Here is a tiny trained network, its code and every weight. The questions are about switching its units off for an input and a class, where a switched-off unit gives its printed mean instead of its output.

import numpy as np


def w(rows, s, z=0):
    codes = np.array(rows[::2]) - 128.0
    scale = np.full(codes.shape[1], s)
    scale[-1] = z or s
    return codes * scale


def norm(h):
    return h / np.sqrt((h * h).mean(-1, keepdims=True) + 1e-5)


def f(y):
    return y / 2 * (1 + np.tanh(0.7978845608 * (y + 0.044715 * y**3)))


def log_softmax(a):
    a = a - a.max(-1, keepdims=True)
    return a - np.log(np.exp(a).sum(-1, keepdims=True))


def net(x, mask):
    res = np.array(x, float).reshape(1, 8) / 4 @ E
    u = 0
    for l in range(4):
        y = f(norm(res) @ A[l][:, :-1].T + A[l][:, -1])
        res = res + np.where(mask[u : u + 10], y, B[l][:, -1]) @ B[l][:, :-1]
        u += 10
    return log_softmax(norm(res)[-1] @ U[:, :-1].T + U[:, -1])


A, B = {}, {}
E = w([
[80,54,120],'x0',
[103,92,255],'x1',
[115,215,144],'x2',
[167,62,176],'x3',
[34,130,142],'x4',
[48,177,199],'x5',
[101,41,132],'x6',
[183,88,127],'x7',
],0.0061)
A[0] = w([
[73,120,198,67],'0.n0',
[143,125,153,84],'0.n1',
[241,54,110,252],'0.n2',
[156,2,118,200],'0.n3',
[113,74,106,175],'0.n4',
[196,243,150,70],'0.n5',
[231,73,229,90],'0.n6',
[205,136,1,226],'0.n7',
[113,105,47,193],'0.n8',
[220,156,166,15],'0.n9',
],0.01,0.0027)
B[0] = w([
[53,152,188,160],'0.n0',
[150,121,159,123],'0.n1',
[95,65,34,242],'0.n2',
[148,2,212,225],'0.n3',
[121,70,167,159],'0.n4',
[200,186,97,176],'0.n5',
[172,66,61,198],'0.n6',
[76,126,94,255],'0.n7',
[61,80,117,180],'0.n8',
[149,141,62,143],'0.n9',
],0.0087,0.0066)
A[1] = w([
[82,177,178,218],'1.n0',
[194,183,103,251],'1.n1',
[118,148,217,145],'1.n2',
[227,165,129,238],'1.n3',
[172,90,70,234],'1.n4',
[72,114,114,88],'1.n5',
[74,122,8,233],'1.n6',
[86,84,116,148],'1.n7',
[45,87,51,193],'1.n8',
[169,174,134,150],'1.n9',
],0.012,0.0025)
B[1] = w([
[214,161,181,172],'1.n0',
[145,153,74,168],'1.n1',
[254,108,184,157],'1.n2',
[143,155,79,156],'1.n3',
[88,119,84,207],'1.n4',
[114,157,170,155],'1.n5',
[1,162,145,254],'1.n6',
[96,104,151,186],'1.n7',
[67,170,176,247],'1.n8',
[187,132,94,137],'1.n9',
],0.0098,0.0074)
A[2] = w([
[133,166,72,17],'2.n0',
[172,98,243,61],'2.n1',
[25,177,218,137],'2.n2',
[104,189,122,21],'2.n3',
[190,82,177,107],'2.n4',
[255,159,142,138],'2.n5',
[141,196,73,6],'2.n6',
[223,87,80,200],'2.n7',
[197,5,143,130],'2.n8',
[165,181,178,77],'2.n9',
],0.0073,0.0022)
B[2] = w([
[126,142,114,118],'2.n0',
[114,82,213,186],'2.n1',
[201,166,169,254],'2.n2',
[115,167,81,121],'2.n3',
[151,77,136,153],'2.n4',
[188,67,95,165],'2.n5',
[152,133,83,131],'2.n6',
[44,90,54,161],'2.n7',
[131,21,2,220],'2.n8',
[159,155,95,133],'2.n9',
],0.0061,0.0031)
A[3] = w([
[162,112,154,16],'3.n0',
[244,109,123,70],'3.n1',
[238,98,94,144],'3.n2',
[135,134,33,88],'3.n3',
[138,214,142,3],'3.n4',
[66,152,123,152],'3.n5',
[118,74,67,67],'3.n6',
[208,137,160,58],'3.n7',
[196,136,167,83],'3.n8',
[180,119,83,117],'3.n9',
],0.011,0.0035)
B[3] = w([
[114,157,137,98],'3.n0',
[50,148,116,167],'3.n1',
[56,148,100,200],'3.n2',
[2,114,102,210],'3.n3',
[135,102,86,146],'3.n4',
[149,193,205,252],'3.n5',
[141,106,187,212],'3.n6',
[70,159,151,150],'3.n7',
[78,86,127,153],'3.n8',
[91,148,45,142],'3.n9',
],0.0066,0.0026)
U = w([
[213,191,187,130],'0',
[235,96,92,8],'1',
[169,93,243,125],'2',
[129,58,39,163],'3',
[75,177,197,97],'4',
[42,171,64,132],'5',
[243,200,68,124],'6',
[52,8,135,179],'7',
],0.015,0.012)

Each question gives the input, the list of numbers given to net, and the class t.
The units are the neurons (one row each of A and B). Each row of codes is followed by its name. A weight is (code - 128) times the scale printed after its matrix; where a second scale follows, it is the last column's (A, B and U).
mask holds one flag per neuron, layer by layer. A switched-off neuron (its flag False) gives its mean, the last column of its row in B, instead of its output. The means were averaged over made-up inputs and are rounded, as every weight is.
A unit's drop is (log p(t) with every unit on - log p(t) with that unit switched off) / (log p(t) with every unit on - log p(t) with every unit switched off).
The circuit of an input: a set's keep is (log p(t) with only the set's units on - log p(t) with every unit switched off) / (log p(t) with every unit on - log p(t) with every unit switched off). Starting from the 12 units with the biggest drops (on a tie, the unit counted first), units are removed one at a time, each time the one whose removal leaves the highest keep (on an exact tie, the one counted first), for as long as the keep stays at least 0.8.
circuit, biggest first: the units of the circuit, biggest drop first
top k neurons: the k neurons with the biggest drops, biggest first
k most important neurons of layer l: the k neurons of layer l with the biggest drops, biggest first
drop of u: that unit's drop, to one decimal
input [-2,-6,1,1,-6,4,-6,-1], class 6: circuit, biggest first -> [0.n5]
input [3,-7,3,1,-4,1,-4,-4], class 4: circuit, biggest first -> [3.n5 1.n8]
input [5,5,4,6,1,-1,-2,4], class 3: 3 most important neurons of layer 0 -> [0.n6 0.n7 0.n8]
input [7,-3,8,2,-4,6,8,-6], class 4: top 2 neurons -> [0.n3 0.n5]
input [-5,8,-5,6,-2,7,-8,2], class 3: 2 most important neurons of layer 0 -> [0.n6 0.n3]
input [-2,2,0,-7,-1,5,0,-1], class 0: top 2 neurons -> [0.n6 1.n0]
input [-4,-1,5,-5,-3,-6,-6,-7], class 6: top 2 neurons -> [0.n2 0.n5]
input [-1,2,-2,4,-2,8,-7,-2], class 6: top 2 neurons -> [0.n3 0.n5]
input [-1,-3,2,7,8,3,0,-8], class 2: 2 most important neurons of layer 0 -> [0.n2 0.n7]
input [1,2,-5,-4,-4,0,-4,0], class 5: 2 most important neurons of layer 1 -> [1.n6 1.n8]
input [4,-1,-5,5,7,1,0,-1], class 2: 2 most important neurons of layer 0 -> [0.n2 0.n6]
input [0,-2,-1,-3,-2,6,-3,-8], class 0: drop of 0.n7 -> -0.1
input [7,-2,1,6,-3,3,-7,-2], class 5: drop of 3.n3 -> 0.3
input [0,1,7,-5,8,8,-3,-2], class 0: drop of 0.n0 -> 0.0
input [6,1,7,-4,-1,0,6,-5], class 4: top neuron -> [0.n3]
